Below is a small trained network, with its code and all its weights. Each question gives an input and a class and asks what happens when units are switched off, that is, made to give their printed mean instead of their output.

import numpy as np


def w(rows, s, z=0):
    codes = np.array(rows[::2]) - 128.0
    scale = np.full(codes.shape[1], s)
    scale[-1] = z or s
    return codes * scale


def f(y):
    return y / 2 * (1 + np.tanh(0.7978845608 * (y + 0.044715 * y**3)))


def log_softmax(a):
    a = a - a.max(-1, keepdims=True)
    return a - np.log(np.exp(a).sum(-1, keepdims=True))


def net(x, mask):
    res = np.array(x, float).reshape(1, 8) / 4 @ E
    y = f(res @ A[0][:, :-1].T + A[0][:, -1])
    res = res + np.where(mask, y, B[0][:, -1]) @ B[0][:, :-1]
    return log_softmax(res[-1] @ U[:, :-1].T + U[:, -1])


A, B = {}, {}
E = w([
[44,190,166,163,55,22,223,171,104],'x0',
[137,122,114,92,124,129,159,146,142],'x1',
[205,199,9,218,155,101,158,83,174],'x2',
[113,111,142,150,179,126,157,110,126],'x3',
[106,236,179,127,214,162,93,159,192],'x4',
[132,137,151,159,134,122,104,107,111],'x5',
[143,126,132,111,130,121,144,133,133],'x6',
[125,143,121,126,103,137,108,124,121],'x7',
],0.012)
A[0] = w([
[159,6,80,115,116,67,130,110,6,21],'N0',
[99,32,200,86,148,140,94,173,88,179],'N1',
[176,46,99,146,140,192,87,122,161,85],'N2',
[158,222,97,202,131,192,162,136,196,95],'N3',
[98,95,197,144,111,197,149,139,111,123],'N4',
[100,245,157,103,155,196,107,153,155,45],'N5',
[131,142,132,124,135,126,130,95,101,150],'N6',
[112,84,255,43,102,148,89,154,97,142],'N7',
[240,120,29,196,100,64,159,71,136,196],'N8',
[96,177,119,177,92,48,176,212,99,107],'N9',
[129,211,200,113,194,163,84,226,182,56],'N10',
[150,17,65,130,58,100,134,92,24,4],'N11',
[189,57,115,78,169,203,30,96,148,66],'N12',
[43,188,137,204,68,82,190,194,92,94],'N13',
[167,174,57,175,143,125,135,115,213,169],'N14',
[102,166,105,96,97,43,171,161,97,74],'N15',
[124,127,140,141,175,141,143,151,120,133],'N16',
[173,94,97,97,171,208,80,133,115,84],'N17',
[90,175,145,98,180,132,105,129,177,13],'N18',
[75,72,203,64,103,196,105,165,63,164],'N19',
[129,123,109,154,200,82,109,94,103,163],'N20',
[241,115,96,118,162,211,109,57,132,98],'N21',
],0.0091,0.0027)
B[0] = w([
[61,62,87,21,131,16,45,81,83,218],'N0',
[73,178,83,190,11,192,142,34,161,228],'N1',
[145,132,170,179,134,100,186,181,22,202],'N2',
[91,132,149,137,131,128,84,96,194,213],'N3',
[113,157,139,137,136,205,126,117,184,178],'N4',
[130,58,125,55,191,36,69,84,94,200],'N5',
[161,76,121,111,120,178,137,91,118,132],'N6',
[112,182,124,180,60,225,140,96,214,245],'N7',
[29,192,54,146,78,193,117,49,235,244],'N8',
[144,110,171,217,182,193,144,212,56,230],'N9',
[51,20,73,5,226,40,46,79,124,217],'N10',
[51,1,128,4,187,93,3,115,80,225],'N11',
[193,132,151,139,166,160,203,182,61,241],'N12',
[251,159,209,192,154,120,180,245,81,252],'N13',
[79,178,52,154,45,183,94,59,214,218],'N14',
[203,200,164,140,160,108,99,145,83,200],'N15',
[148,113,141,78,81,122,126,99,123,139],'N16',
[213,133,219,204,183,89,240,214,47,205],'N17',
[74,101,105,82,209,36,71,129,102,168],'N18',
[41,244,72,152,66,149,164,78,198,243],'N19',
[148,132,84,138,147,139,136,102,144,155],'N20',
[199,197,144,162,123,129,169,221,95,230],'N21',
],0.0068,0.016)
U = w([
[128,158,83,186,75,249,151,61,242,254],'0',
[230,116,187,198,151,171,218,217,2,12],'1',
[116,11,114,53,162,58,42,85,95,115],'2',
],0.0097,0.00067)

Each question gives the input, the list of numbers given to net, and the class t.
The units are the neurons (one row each of A and B). Each row of codes is followed by its name. A weight is (code - 128) times the scale printed after its matrix; where a second scale follows, it is the last column's (A, B and U).
mask holds one flag per neuron, in row order. A switched-off neuron (its flag False) gives its mean, the last column of its row in B, instead of its output. The means were averaged over made-up inputs and are rounded, as every weight is.
A unit's drop is (log p(t) with every unit on - log p(t) with that unit switched off) / (log p(t) with every unit on - log p(t) with every unit switched off).
unit that matters most: the unit with the biggest drop
k most important neurons: the k neurons with the biggest drops, biggest first
drop when u is switched off: that unit's drop, to one decimal
input [5,-7,-6,-4,-3,2,-1,8], class 0: 2 most important neurons	N19; N7
input [8,-8,-8,-7,4,8,7,-3], class 0: most important neuron	N7
input [1,-1,-7,-5,-7,-3,-3,-7], class 0: 3 most important neurons	N7; N19; N1
input [-2,-8,-7,7,-6,-6,5,-7], class 0: 3 most important neurons	N1; N7; N19
input [7,3,-7,3,-6,-8,-5,-1], class 0: 3 most important neurons	N19; N1; N7
input [6,0,-6,-1,-4,-7,-4,-8], class 0: 3 most important neurons	N19; N1; N7
input [6,-8,7,1,-8,0,3,4], class 2: 4 most important neurons	N11; N0; N7; N19
input [-7,-1,-2,-7,8,0,-8,6], class 2: 3 most important neurons	N10; N5; N13
input [1,-4,0,-3,-1,4,4,7], class 1: 3 most important neurons	N10; N14; N8
input [-4,8,-5,-7,7,5,0,4], class 2: 2 most important neurons	N10; N5
input [6,5,4,-8,5,6,-5,-4], class 1: drop when N13 is switched off	0.6
input [-8,7,-5,7,0,4,-5,-2], class 1: drop when N17 is switched off	0.1
input [-4,-7,-1,0,-7,-3,-4,3], class 2: drop when N11 is switched off	0.3
input [0,-2,4,-2,-7,2,2,5], class 2: unit that matters most	N11
